Below is a small trained network, with its code and all its weights. Each question gives an input and a class and asks what happens when units are switched off, that is, made to give their printed mean instead of their output.

import numpy as np


def w(rows, s, z=0):
    codes = np.array(rows[::2]) - 128.0
    scale = np.full(codes.shape[1], s)
    scale[-1] = z or s
    return codes * scale


def f(y):
    return y / 2 * (1 + np.tanh(0.7978845608 * (y + 0.044715 * y**3)))


def log_softmax(a):
    a = a - a.max(-1, keepdims=True)
    return a - np.log(np.exp(a).sum(-1, keepdims=True))


def net(x, mask):
    res = np.array(x, float).reshape(1, 4) / 4 @ E
    y = f(res @ A[0][:, :-1].T + A[0][:, -1])
    res = res + np.where(mask, y, B[0][:, -1]) @ B[0][:, :-1]
    return log_softmax(res[-1] @ U[:, :-1].T + U[:, -1])


A, B = {}, {}
E = w([
[10,60,174,136,109,115,144,125,230,129,159,113],'x0',
[144,151,117,102,128,254,171,69,152,140,207,117],'x1',
[141,71,36,193,81,120,173,120,184,115,117,112],'x2',
[95,159,144,55,217,158,33,77,163,139,206,115],'x3',
],0.005)
A[0] = w([
[117,119,133,138,126,69,101,137,127,131,92,135,216],'n0',
[130,120,122,140,122,102,134,131,126,130,101,130,154],'n1',
[35,116,189,91,138,184,135,118,192,120,207,126,169],'n2',
[175,145,74,117,146,172,108,120,127,136,168,137,147],'n3',
[109,101,77,160,104,166,179,115,204,129,164,120,169],'n4',
[189,120,105,181,94,94,205,150,65,124,6,128,210],'n5',
[109,134,128,117,158,23,15,135,121,116,99,137,165],'n6',
[156,120,100,163,112,75,160,129,106,128,44,130,161],'n7',
[235,180,122,94,149,226,121,127,29,128,154,128,197],'n8',
[135,160,207,105,130,101,124,142,49,131,90,126,172],'n9',
[155,155,76,91,166,196,84,102,155,135,215,137,138],'n10',
[118,101,75,166,102,153,176,124,191,129,148,119,162],'n11',
[59,151,218,68,151,154,101,120,134,130,188,129,252],'n12',
[129,130,133,127,128,126,130,130,122,128,125,128,133],'n13',
[120,94,92,182,97,78,181,136,161,131,71,128,210],'n14',
],0.011,0.0024)
B[0] = w([
[129,117,113,131,145,91,100,142,104,144,85,98,170],'n0',
[137,119,119,148,128,110,125,139,122,124,109,125,146],'n1',
[55,136,208,205,110,136,138,133,139,187,249,149,220],'n2',
[172,141,93,108,114,112,123,111,128,114,175,80,165],'n3',
[79,96,85,86,172,180,167,125,130,120,197,181,182],'n4',
[143,151,111,234,97,32,244,143,124,144,101,155,254],'n5',
[47,108,104,39,167,54,106,118,140,188,91,59,193],'n6',
[149,114,132,190,87,70,160,161,126,112,97,117,201],'n7',
[238,245,164,68,91,166,155,59,137,111,129,140,237],'n8',
[106,122,151,79,160,166,124,138,141,120,35,193,179],'n9',
[171,101,88,130,105,124,64,130,118,81,208,52,205],'n10',
[93,93,76,96,163,175,165,126,129,114,165,177,176],'n11',
[99,108,230,184,124,169,36,155,131,153,125,110,222],'n12',
[130,131,131,130,132,127,126,127,131,127,121,131,129],'n13',
[141,54,47,178,132,151,119,171,102,70,96,161,213],'n14',
],0.017,0.0094)
U = w([
[132,66,81,239,80,54,158,233,69,78,72,137,19],'0',
[202,165,111,72,86,179,73,68,129,43,182,26,45],'1',
[69,59,47,90,230,213,170,137,144,74,165,196,207],'2',
[61,107,236,253,107,171,73,165,170,196,184,119,179],'3',
[185,212,137,132,65,88,208,78,121,135,93,172,163],'4',
[156,171,197,68,154,217,98,104,126,111,43,204,26],'5',
[64,87,119,39,225,59,58,153,131,184,51,33,254],'6',
],0.0046,0.00071)

Each question gives the input, the list of numbers given to net, and the class t.
The units are the neurons (one row each of A and B). Each row of codes is followed by its name. A weight is (code - 128) times the scale printed after its matrix; where a second scale follows, it is the last column's (A, B and U).
mask holds one flag per neuron, in row order. A switched-off neuron (its flag False) gives its mean, the last column of its row in B, instead of its output. The means were averaged over made-up inputs and are rounded, as every weight is.
A unit's drop is (log p(t) with every unit on - log p(t) with that unit switched off) / (log p(t) with every unit on - log p(t) with every unit switched off).
The circuit of an input: a set's keep is (log p(t) with only the set's units on - log p(t) with every unit switched off) / (log p(t) with every unit on - log p(t) with every unit switched off). Starting from the 12 units with the biggest drops (on a tie, the unit counted first), units are removed one at a time, each time the one whose removal leaves the highest keep (on an exact tie, the one counted first), for as long as the keep stays at least 0.8.
units of the circuit, in order: the units of the circuit, biggest drop first
most important unit: the unit with the biggest drop
top k neurons: the k neurons with the biggest drops, biggest first
drop of u: that unit's drop, to one decimal
input [-8,2,-8,0], class 5: most important unit	n9
input [-1,6,0,4], class 1: top 2 neurons	n10, n8
input [5,-6,8,2], class 2: units of the circuit, in order	n4, n11
input [6,4,5,2], class 2: top 2 neurons	n4, n11
input [-2,-2,3,8], class 1: units of the circuit, in order	n10, n5
input [-6,-4,-7,8], class 5: top 2 neurons	n8, n9
input [-3,4,-6,-3], class 5: top 2 neurons	n5, n9
input [-8,-3,-4,3], class 5: top 2 neurons	n9, n8
input [-1,7,7,2], class 2: top 2 neurons	n4, n11
input [4,-5,1,3], class 6: top 2 neurons	n6, n5
input [2,0,1,0], class 2: top 2 neurons	n5, n12
input [5,-3,8,6], class 2: drop of n4	0.1
input [-6,-8,8,7], class 6: drop of n6	1.0
input [-7,1,-8,5], class 1: drop of n3	0.1
input [4,-6,1,3], class 6: most important unit	n6
